Here is a tiny trained network, its code and every weight. The questions are about switching its units off for an input and a class, where a switched-off unit gives its printed mean instead of its output.

import numpy as np


def w(rows, s, z=0):
    codes = np.array(rows[::2]) - 128.0
    scale = np.full(codes.shape[1], s)
    scale[-1] = z or s
    return codes * scale


def f(y):
    return np.maximum(y, 0)


def log_softmax(a):
    a = a - a.max(-1, keepdims=True)
    return a - np.log(np.exp(a).sum(-1, keepdims=True))


def net(x, mask):
    res = np.array(x, float).reshape(1, 6) / 4 @ E
    y = f(res @ A[0][:, :-1].T + A[0][:, -1])
    res = res + np.where(mask, y, B[0][:, -1]) @ B[0][:, :-1]
    return log_softmax(res[-1] @ U[:, :-1].T + U[:, -1])


A, B = {}, {}
E = w([
[197,150,154,131,126,109,173],'x0',
[83,113,115,235,153,95,54],'x1',
[129,252,147,167,160,242,94],'x2',
[160,65,183,151,80,216,71],'x3',
[162,77,113,143,224,155,152],'x4',
[180,124,201,137,114,142,182],'x5',
],0.012)
A[0] = w([
[76,84,137,168,151,218,26,175],'n1',
[164,72,186,97,64,147,159,255],'n2',
[99,191,85,107,147,80,129,141],'n3',
[108,161,88,114,87,72,167,178],'n4',
[113,155,73,129,105,40,180,173],'n5',
[148,155,140,84,26,200,143,225],'n6',
[243,153,175,93,120,167,171,209],'n7',
[171,50,251,158,89,67,127,149],'n8',
[34,150,44,163,128,187,31,184],'n9',
[124,81,94,142,205,69,115,245],'n10',
[166,41,135,89,173,133,103,152],'n11',
[175,87,198,110,149,73,187,237],'n12',
[82,167,71,142,135,201,108,186],'n13',
[167,165,152,47,151,139,133,139],'n14',
[136,169,94,235,173,156,125,231],'n15',
[140,173,129,116,193,90,131,110],'n16',
[93,142,72,60,139,60,165,183],'n17',
[72,126,160,103,147,154,73,103],'n18',
[23,149,83,102,128,73,141,208],'n19',
[137,73,134,183,176,98,132,183],'n20',
[204,139,156,189,158,177,168,182],'n21',
[81,170,137,163,128,105,24,212],'n22',
],0.011,0.0032)
B[0] = w([
[179,117,54,73,145,60,80,233],'n1',
[98,109,123,135,157,230,86,218],'n2',
[97,96,221,108,98,132,86,201],'n3',
[72,148,228,85,108,151,98,203],'n4',
[43,71,224,134,114,127,164,223],'n5',
[212,118,110,99,139,183,57,222],'n6',
[170,254,133,131,226,215,121,230],'n7',
[204,56,130,237,74,168,145,222],'n8',
[174,121,110,81,39,45,66,252],'n9',
[4,70,95,199,151,40,196,211],'n10',
[75,80,44,131,154,170,183,180],'n11',
[93,107,113,103,148,216,120,220],'n12',
[146,211,145,82,115,52,38,210],'n13',
[138,123,121,100,202,125,98,185],'n14',
[134,206,140,204,62,32,114,228],'n15',
[163,48,144,178,146,94,166,178],'n16',
[66,112,178,79,187,131,120,223],'n17',
[112,122,124,93,80,105,45,167],'n18',
[95,41,168,25,162,90,87,226],'n19',
[64,108,101,172,105,113,238,190],'n20',
[165,211,126,186,162,117,212,209],'n21',
[137,92,123,114,88,39,67,225],'n22',
],0.0073,0.015)
U = w([
[218,161,103,73,219,226,116,141],'0',
[207,204,203,214,148,75,123,118],'1',
[152,157,96,97,150,89,87,8],'2',
[87,78,253,81,117,76,121,155],'3',
[183,94,186,161,28,212,72,221],'4',
[196,115,84,64,42,53,45,123],'5',
[87,53,2,150,114,110,165,117],'6',
],0.0082,0.0014)

Each question gives the input, the list of numbers given to net, and the class t.
The units are the neurons (one row each of A and B). Each row of codes is followed by its name. A weight is (code - 128) times the scale printed after its matrix; where a second scale follows, it is the last column's (A, B and U).
mask holds one flag per neuron, in row order. A switched-off neuron (its flag False) gives its mean, the last column of its row in B, instead of its output. The means were averaged over made-up inputs and are rounded, as every weight is.
A unit's drop is (log p(t) with every unit on - log p(t) with that unit switched off) / (log p(t) with every unit on - log p(t) with every unit switched off).
The circuit of an input: a set's keep is (log p(t) with only the set's units on - log p(t) with every unit switched off) / (log p(t) with every unit on - log p(t) with every unit switched off). Starting from the 12 units with the biggest drops (on a tie, the unit counted first), units are removed one at a time, each time the one whose removal leaves the highest keep (on an exact tie, the one counted first), for as long as the keep stays at least 0.8.
circuit, biggest first: the units of the circuit, biggest drop first
k most important neurons: the k neurons with the biggest drops, biggest first
drop of u: that unit's drop, to one decimal
input [7,7,0,0,-3,-1], class 1: circuit, biggest first -> (n19; n15)
input [7,2,6,4,-4,4], class 1: circuit, biggest first -> (n21)
input [5,5,-7,7,3,5], class 6: circuit, biggest first -> (n11; n20)
input [-5,-2,1,-2,-7,6], class 4: circuit, biggest first -> (n6; n10; n1)
input [2,5,-2,8,6,-5], class 6: 2 most important neurons -> (n11; n20)
input [-6,6,3,-8,-8,-1], class 3: 4 most important neurons -> (n5; n3; n19; n4)
input [-8,5,2,-1,5,8], class 6: 2 most important neurons -> (n20; n7)
input [-7,2,4,-5,-8,8], class 5: 3 most important neurons -> (n17; n10; n22)
input [-4,-3,8,-8,-8,2], class 3: 3 most important neurons -> (n3; n1; n4)
input [-2,-6,3,4,3,-5], class 0: 2 most important neurons -> (n22; n15)
input [4,6,3,-5,1,-4], class 3: drop of n6 -> 0.3
input [-8,6,-5,1,-1,-2], class 5: drop of n9 -> 1.3
input [-4,1,-1,0,-4,2], class 5: drop of n17 -> 0.2
input [-6,-2,-4,3,-6,2], class 4: drop of n4 -> 0.0
input [6,-4,-4,5,-5,5], class 0: circuit, biggest first -> (n7)
